Here is a tiny trained network, its code and every weight. The questions are about switching its units off for an input and a class, where a switched-off unit gives its printed mean instead of its output.

import numpy as np


def w(rows, s, z=0):
    codes = np.array(rows[::2]) - 128.0
    scale = np.full(codes.shape[1], s)
    scale[-1] = z or s
    return codes * scale


def f(y):
    return np.maximum(y, 0)


def log_softmax(a):
    a = a - a.max(-1, keepdims=True)
    return a - np.log(np.exp(a).sum(-1, keepdims=True))


def net(x, mask):
    res = np.array(x, float).reshape(1, 4) / 4 @ E
    y = f(res @ A[0][:, :-1].T + A[0][:, -1])
    res = res + np.where(mask, y, B[0][:, -1]) @ B[0][:, :-1]
    return log_softmax(res[-1] @ U[:, :-1].T + U[:, -1])


A, B = {}, {}
E = w([
[117,105,71,168,131,209,45],'x0',
[110,158,254,182,102,196,163],'x1',
[99,86,159,133,157,169,241],'x2',
[102,230,78,117,69,203,201],'x3',
],0.0079)
A[0] = w([
[140,130,61,115,134,113,154,86],'N0',
[125,156,187,137,126,156,123,154],'N1',
[126,94,112,121,120,101,58,99],'N2',
[135,128,189,134,107,187,150,102],'N3',
[125,104,128,133,122,126,68,228],'N4',
[121,146,142,118,128,115,171,20],'N5',
[122,107,151,128,133,167,194,166],'N6',
[154,169,156,135,152,123,116,87],'N7',
[128,247,98,125,102,156,124,104],'N8',
[131,151,127,130,125,67,71,5],'N9',
[122,122,152,135,133,172,215,192],'N10',
[129,134,201,143,125,202,165,125],'N11',
[135,127,152,114,131,28,132,110],'N12',
[127,125,120,142,136,118,96,138],'N13',
[126,92,114,142,122,139,134,91],'N14',
[123,217,99,135,95,141,125,124],'N15',
[127,122,131,134,153,150,122,156],'N16',
[142,144,128,131,113,102,144,194],'N17',
[131,100,151,116,145,49,159,121],'N18',
[122,137,32,117,138,106,163,155],'N19',
[105,149,179,133,146,170,139,133],'N20',
[129,91,185,116,139,102,172,238],'N21',
[119,150,142,128,106,149,214,110],'N22',
],0.014,0.0022)
B[0] = w([
[131,205,148,147,126,160,100,193],'N0',
[103,183,106,128,101,102,165,204],'N1',
[151,128,128,114,185,124,57,218],'N2',
[130,148,150,113,58,151,191,223],'N3',
[98,130,97,170,237,112,104,207],'N4',
[156,94,120,132,159,134,101,172],'N5',
[131,72,109,155,186,111,161,224],'N6',
[122,152,125,144,116,138,132,152],'N7',
[125,255,146,130,82,129,124,237],'N8',
[129,70,110,135,191,154,152,194],'N9',
[123,45,134,163,223,100,130,252],'N10',
[100,119,130,132,66,119,238,255],'N11',
[102,61,130,164,145,132,195,221],'N12',
[148,144,128,140,200,128,129,168],'N13',
[117,142,139,144,148,104,138,146],'N14',
[118,230,140,125,104,118,119,215],'N15',
[121,151,128,164,173,116,151,152],'N16',
[89,121,106,186,175,137,124,164],'N17',
[125,87,138,127,80,169,185,219],'N18',
[117,253,143,150,141,102,101,228],'N19',
[115,142,122,147,93,155,185,207],'N20',
[111,123,100,140,123,151,191,235],'N21',
[145,74,102,117,181,137,39,238],'N22',
],0.017,0.0089)
U = w([
[115,19,139,145,177,166,182,200],'0',
[86,226,180,146,70,166,160,83],'1',
[139,181,139,129,197,129,3,208],'2',
[155,104,171,72,96,153,96,5],'3',
],0.0077,0.0016)

Each question gives the input, the list of numbers given to net, and the class t.
The units are the neurons (one row each of A and B). Each row of codes is followed by its name. A weight is (code - 128) times the scale printed after its matrix; where a second scale follows, it is the last column's (A, B and U).
mask holds one flag per neuron, in row order. A switched-off neuron (its flag False) gives its mean, the last column of its row in B, instead of its output. The means were averaged over made-up inputs and are rounded, as every weight is.
A unit's drop is (log p(t) with every unit on - log p(t) with that unit switched off) / (log p(t) with every unit on - log p(t) with every unit switched off).
The circuit of an input: a set's keep is (log p(t) with only the set's units on - log p(t) with every unit switched off) / (log p(t) with every unit on - log p(t) with every unit switched off). Starting from the 12 units with the biggest drops (on a tie, the unit counted first), units are removed one at a time, each time the one whose removal leaves the highest keep (on an exact tie, the one counted first), for as long as the keep stays at least 0.8.
units of the circuit, in order: the units of the circuit, biggest drop first
unit that matters most: the unit with the biggest drop
k most important neurons: the k neurons with the biggest drops, biggest first
drop when u is switched off: that unit's drop, to one decimal
input [8,8,-6,-5], class 2: 3 most important neurons : (N4 N2 N12)
input [-2,2,8,7], class 0: unit that matters most : N10
input [2,5,5,8], class 0: 3 most important neurons : (N10 N22 N6)
input [5,8,1,-4], class 1: 2 most important neurons : (N1 N3)
input [3,8,4,4], class 0: 3 most important neurons : (N10 N6 N22)
input [1,-8,6,-1], class 1: 3 most important neurons : (N22 N10 N4)
input [-5,-6,-6,2], class 2: 2 most important neurons : (N11 N3)
input [2,-6,-2,-6], class 2: 2 most important neurons : (N2 N11)
input [0,8,-8,-5], class 0: 2 most important neurons : (N8 N19)
input [1,2,-2,-2], class 2: 3 most important neurons : (N11 N12 N18)
input [0,-5,1,-4], class 2: 4 most important neurons : (N11 N2 N10 N6)
input [-3,-6,-3,1], class 2: 2 most important neurons : (N11 N3)
input [4,3,7,7], class 0: drop when N6 is switched off : 1.1
input [-4,8,7,2], class 0: drop when N0 is switched off : 0.0
input [5,-1,1,-3], class 2: drop when N11 is switched off : 0.1
input [3,4,5,4], class 0: units of the circuit, in order : (N10)
input [-6,8,4,5], class 0: drop when N10 is switched off : 0.5
